Here is a tiny trained network, its code and every weight. The questions are about switching its units off for an input and a class, where a switched-off unit gives its printed mean instead of its output.

import numpy as np


def w(rows, s, z=0):
    codes = np.array(rows[::2]) - 128.0
    scale = np.full(codes.shape[1], s)
    scale[-1] = z or s
    return codes * scale


def f(y):
    return y / 2 * (1 + np.tanh(0.7978845608 * (y + 0.044715 * y**3)))


def log_softmax(a):
    a = a - a.max(-1, keepdims=True)
    return a - np.log(np.exp(a).sum(-1, keepdims=True))


def net(x, mask):
    res = np.array(x, float).reshape(1, 7) / 4 @ E
    y = f(res @ A[0][:, :-1].T + A[0][:, -1])
    res = res + np.where(mask, y, B[0][:, -1]) @ B[0][:, :-1]
    return log_softmax(res[-1] @ U[:, :-1].T + U[:, -1])


A, B = {}, {}
E = w([
[126,111,121,116,137],'x0',
[100,51,39,140,155],'x1',
[206,47,146,2,254],'x2',
[207,206,55,219,155],'x3',
[114,117,121,102,145],'x4',
[183,111,100,88,56],'x5',
[124,126,129,128,133],'x6',
],0.0069)
A[0] = w([
[128,113,136,180,61,104],'n0',
[58,196,165,151,216,90],'n1',
[89,63,231,103,94,74],'n2',
[14,171,115,165,88,49],'n3',
[80,110,69,141,85,182],'n4',
[172,139,84,113,92,98],'n5',
[168,144,109,163,148,188],'n6',
[148,211,211,71,100,104],'n7',
[154,102,189,191,107,75],'n8',
[119,97,47,135,136,161],'n9',
[177,184,150,154,146,222],'n10',
[72,114,161,168,95,4],'n11',
[162,149,144,166,129,68],'n12',
[124,209,174,110,93,126],'n13',
[54,120,153,182,210,182],'n14',
[162,114,118,39,224,81],'n15',
[109,153,161,186,82,215],'n16',
[52,176,69,147,115,70],'n17',
[159,128,134,186,132,206],'n18',
[146,136,50,215,181,153],'n19',
[92,189,141,103,152,177],'n20',
[68,47,216,114,61,117],'n21',
[154,116,152,79,200,52],'n22',
[62,136,123,198,153,203],'n23',
[83,64,7,127,113,173],'n24',
[147,82,8,149,130,169],'n25',
[164,116,231,149,122,180],'n26',
],0.011,0.0025)
B[0] = w([
[197,121,97,87,157,181],'n0',
[199,212,176,57,49,176],'n1',
[62,209,117,138,120,196],'n2',
[190,153,67,193,179,216],'n3',
[193,123,158,165,140,178],'n4',
[138,172,65,103,57,152],'n5',
[21,169,64,131,51,179],'n6',
[188,44,158,196,81,188],'n7',
[133,88,126,97,142,140],'n8',
[85,95,206,168,60,170],'n9',
[29,93,166,137,58,197],'n10',
[119,197,32,114,197,156],'n11',
[99,124,124,131,61,149],'n12',
[146,32,173,169,164,179],'n13',
[170,112,206,32,3,185],'n14',
[137,153,78,162,167,255],'n15',
[161,123,128,142,114,214],'n16',
[202,126,111,233,212,185],'n17',
[83,185,120,81,57,175],'n18',
[52,142,122,154,42,228],'n19',
[167,71,180,123,101,149],'n20',
[55,215,98,121,63,206],'n21',
[175,123,69,164,213,205],'n22',
[225,167,107,128,111,197],'n23',
[215,83,204,118,96,199],'n24',
[53,73,195,120,54,205],'n25',
[66,83,152,174,131,168],'n26',
],0.0058,0.0082)
U = w([
[166,7,255,147,127,220],'0',
[38,161,119,89,115,183],'1',
[207,69,115,192,234,4],'2',
[197,98,196,31,82,105],'3',
],0.0082,0.0033)

Each question gives the input, the list of numbers given to net, and the class t.
The units are the neurons (one row each of A and B). Each row of codes is followed by its name. A weight is (code - 128) times the scale printed after its matrix; where a second scale follows, it is the last column's (A, B and U).
mask holds one flag per neuron, in row order. A switched-off neuron (its flag False) gives its mean, the last column of its row in B, instead of its output. The means were averaged over made-up inputs and are rounded, as every weight is.
A unit's drop is (log p(t) with every unit on - log p(t) with that unit switched off) / (log p(t) with every unit on - log p(t) with every unit switched off).
The circuit of an input: a set's keep is (log p(t) with only the set's units on - log p(t) with every unit switched off) / (log p(t) with every unit on - log p(t) with every unit switched off). Starting from the 12 units with the biggest drops (on a tie, the unit counted first), units are removed one at a time, each time the one whose removal leaves the highest keep (on an exact tie, the one counted first), for as long as the keep stays at least 0.8.
units of the circuit, in order: the units of the circuit, biggest drop first
most important unit: the unit with the biggest drop
k most important neurons: the k neurons with the biggest drops, biggest first
input [-3,8,3,1,1,7,-8], class 0: units of the circuit, in order -> n25, n9
input [-6,-8,5,7,-1,4,2], class 0: most important unit -> n7
input [-8,1,6,-4,-5,-4,3], class 2: 2 most important neurons -> n22, n15
input [-3,-2,1,-6,-7,3,1], class 1: units of the circuit, in order -> n21, n2
input [0,-8,2,4,1,0,6], class 0: units of the circuit, in order -> n7, n13, n10
input [3,8,-1,7,4,-5,-4], class 0: units of the circuit, in order -> n24, n25
input [7,5,-1,4,6,-2,1], class 0: units of the circuit, in order -> n24, n25
input [-3,6,7,-1,6,0,-6], class 2: 2 most important neurons -> n15, n22
input [-2,2,-7,3,0,6,0], class 2: units of the circuit, in order -> n17, n3
input [4,-3,-3,5,3,-6,2], class 3: 2 most important neurons -> n1, n14
input [6,2,-1,1,-4,-6,8], class 3: units of the circuit, in order -> n14, n1, n23
input [-4,-7,0,-8,-1,4,5], class 1: 3 most important neurons -> n21, n2, n24
input [-5,-8,-4,0,-6,4,-1], class 0: 2 most important neurons -> n13, n7
input [-7,-8,-3,8,5,5,0], class 0: 3 most important neurons -> n13, n7, n21
input [-4,-3,3,-7,-5,-6,-4], class 1: units of the circuit, in order -> n2
input [4,4,0,-7,2,5,-8], class 1: 2 most important neurons -> n21, n2
input [-5,-1,0,-4,-3,3,3], class 1: units of the circuit, in order -> n21, n24
input [-2,4,4,-8,2,2,-2], class 1: units of the circuit, in order -> n21, n2
input [-2,-5,-8,-6,-2,-8,1], class 2: units of the circuit, in order -> n3, n17
input [7,1,-6,-4,-3,-8,-3], class 3: 2 most important neurons -> n14, n1
input [-7,-7,-5,4,-7,4,2], class 0: most important unit -> n13
input [-6,-6,0,0,4,5,-7], class 0: 2 most important neurons -> n7, n13
